Here is a tiny trained network, its code and every weight. The questions are about switching its units off for an input and a class, where a switched-off unit gives its printed mean instead of its output.

import numpy as np


def w(rows, s, z=0):
    codes = np.array(rows[::2]) - 128.0
    scale = np.full(codes.shape[1], s)
    scale[-1] = z or s
    return codes * scale


def f(y):
    return np.maximum(y, 0)


def log_softmax(a):
    a = a - a.max(-1, keepdims=True)
    return a - np.log(np.exp(a).sum(-1, keepdims=True))


def net(x, mask):
    res = np.array(x, float).reshape(1, 6) / 4 @ E
    y = f(res @ A[0][:, :-1].T + A[0][:, -1])
    res = res + np.where(mask, y, B[0][:, -1]) @ B[0][:, :-1]
    return log_softmax(res[-1] @ U[:, :-1].T + U[:, -1])


A, B = {}, {}
E = w([
[128,129,127,127,129,128],'x0',
[120,129,114,223,159,197],'x1',
[128,130,126,127,129,128],'x2',
[4,143,100,122,109,114],'x3',
[130,215,173,141,88,145],'x4',
[128,128,128,126,128,130],'x5',
],0.017)
A[0] = w([
[132,247,198,140,77,146,136],'N0',
[39,143,78,174,130,158,45],'N1',
[128,181,178,138,89,140,133],'N2',
[84,141,111,77,95,77,137],'N3',
[184,119,137,169,156,179,143],'N4',
[132,229,198,142,62,151,137],'N5',
[38,137,90,169,127,153,56],'N6',
[125,59,88,121,163,115,233],'N7',
[184,117,146,179,160,174,137],'N8',
[126,43,74,116,165,119,254],'N9',
[176,116,166,65,109,82,225],'N10',
[82,139,88,177,142,166,72],'N11',
[103,132,118,150,121,140,123],'N12',
[176,116,154,95,112,103,191],'N13',
[70,135,119,73,87,68,144],'N14',
[129,54,67,117,165,115,250],'N15',
[181,124,144,172,169,167,141],'N16',
[98,126,106,92,120,103,161],'N17',
[185,114,169,79,117,97,209],'N18',
[85,129,107,187,138,161,75],'N19',
[77,139,118,73,92,74,157],'N20',
[175,115,142,173,156,180,135],'N21',
[131,107,112,126,157,135,204],'N22',
[203,119,150,101,120,114,215],'N23',
],0.012,0.005)
B[0] = w([
[101,217,136,143,94,233,254],'N0',
[173,147,177,83,121,123,214],'N1',
[117,174,125,139,97,166,197],'N2',
[76,104,67,131,81,122,212],'N3',
[102,121,90,169,171,128,219],'N4',
[104,201,131,140,110,205,248],'N5',
[171,147,172,72,125,122,212],'N6',
[148,75,121,120,152,54,211],'N7',
[97,123,92,175,160,141,223],'N8',
[154,61,122,119,157,9,229],'N9',
[171,158,178,71,126,129,224],'N10',
[194,144,169,100,149,117,192],'N11',
[146,154,153,112,132,135,158],'N12',
[164,155,169,103,142,137,194],'N13',
[80,98,83,119,88,126,229],'N14',
[146,58,126,115,152,20,224],'N15',
[96,115,91,179,165,140,217],'N16',
[110,96,124,110,118,122,183],'N17',
[167,163,182,99,140,132,213],'N18',
[190,158,184,108,159,123,191],'N19',
[92,113,83,115,83,125,224],'N20',
[99,111,87,174,166,127,215],'N21',
[141,109,121,133,154,101,170],'N22',
[174,159,181,122,162,134,216],'N23',
],0.012,0.015)
U = w([
[225,103,228,62,165,70,201],'0',
[195,189,234,81,116,189,186],'1',
[60,54,21,100,97,73,90],'2',
[2,149,45,124,62,174,76],'3',
[136,67,10,225,173,91,146],'4',
[35,150,83,244,155,189,5],'5',
],0.0073,0.0018)

Each question gives the input, the list of numbers given to net, and the class t.
The units are the neurons (one row each of A and B). Each row of codes is followed by its name. A weight is (code - 128) times the scale printed after its matrix; where a second scale follows, it is the last column's (A, B and U).
mask holds one flag per neuron, in row order. A switched-off neuron (its flag False) gives its mean, the last column of its row in B, instead of its output. The means were averaged over made-up inputs and are rounded, as every weight is.
A unit's drop is (log p(t) with every unit on - log p(t) with that unit switched off) / (log p(t) with every unit on - log p(t) with every unit switched off).
top k neurons: the k neurons with the biggest drops, biggest first
drop when u is switched off: that unit's drop, to one decimal
input [-3,-7,-7,1,-2,-6], class 2: top 3 neurons -> (N3; N14; N20)
input [-4,0,8,8,-2,0], class 2: top neuron -> (N14)
input [-3,-3,4,-3,1,-6], class 1: top 2 neurons -> (N9; N15)
input [-3,4,4,-5,0,0], class 4: top 2 neurons -> (N0; N5)
input [-6,6,-5,-5,1,-4], class 5: top 2 neurons -> (N9; N15)
input [-1,5,2,-2,0,-4], class 4: top 2 neurons -> (N0; N5)
input [-4,-8,2,3,0,4], class 2: top 2 neurons -> (N0; N5)
input [8,-6,-3,1,-7,-2], class 2: top 2 neurons -> (N3; N14)
input [-7,3,-2,1,-1,-4], class 0: top 2 neurons -> (N3; N14)
input [-5,-4,5,5,0,0], class 2: top 2 neurons -> (N0; N5)
input [7,0,8,8,-2,8], class 2: top 2 neurons -> (N14; N3)
input [1,2,-7,4,1,8], class 1: top 3 neurons -> (N9; N15; N7)
input [-4,0,7,3,-4,7], class 2: drop when N18 is switched off -> 0.3
input [-7,1,0,2,-6,0], class 0: drop when N8 is switched off -> 0.2
input [5,4,7,-6,1,4], class 5: drop when N9 is switched off -> 0.1
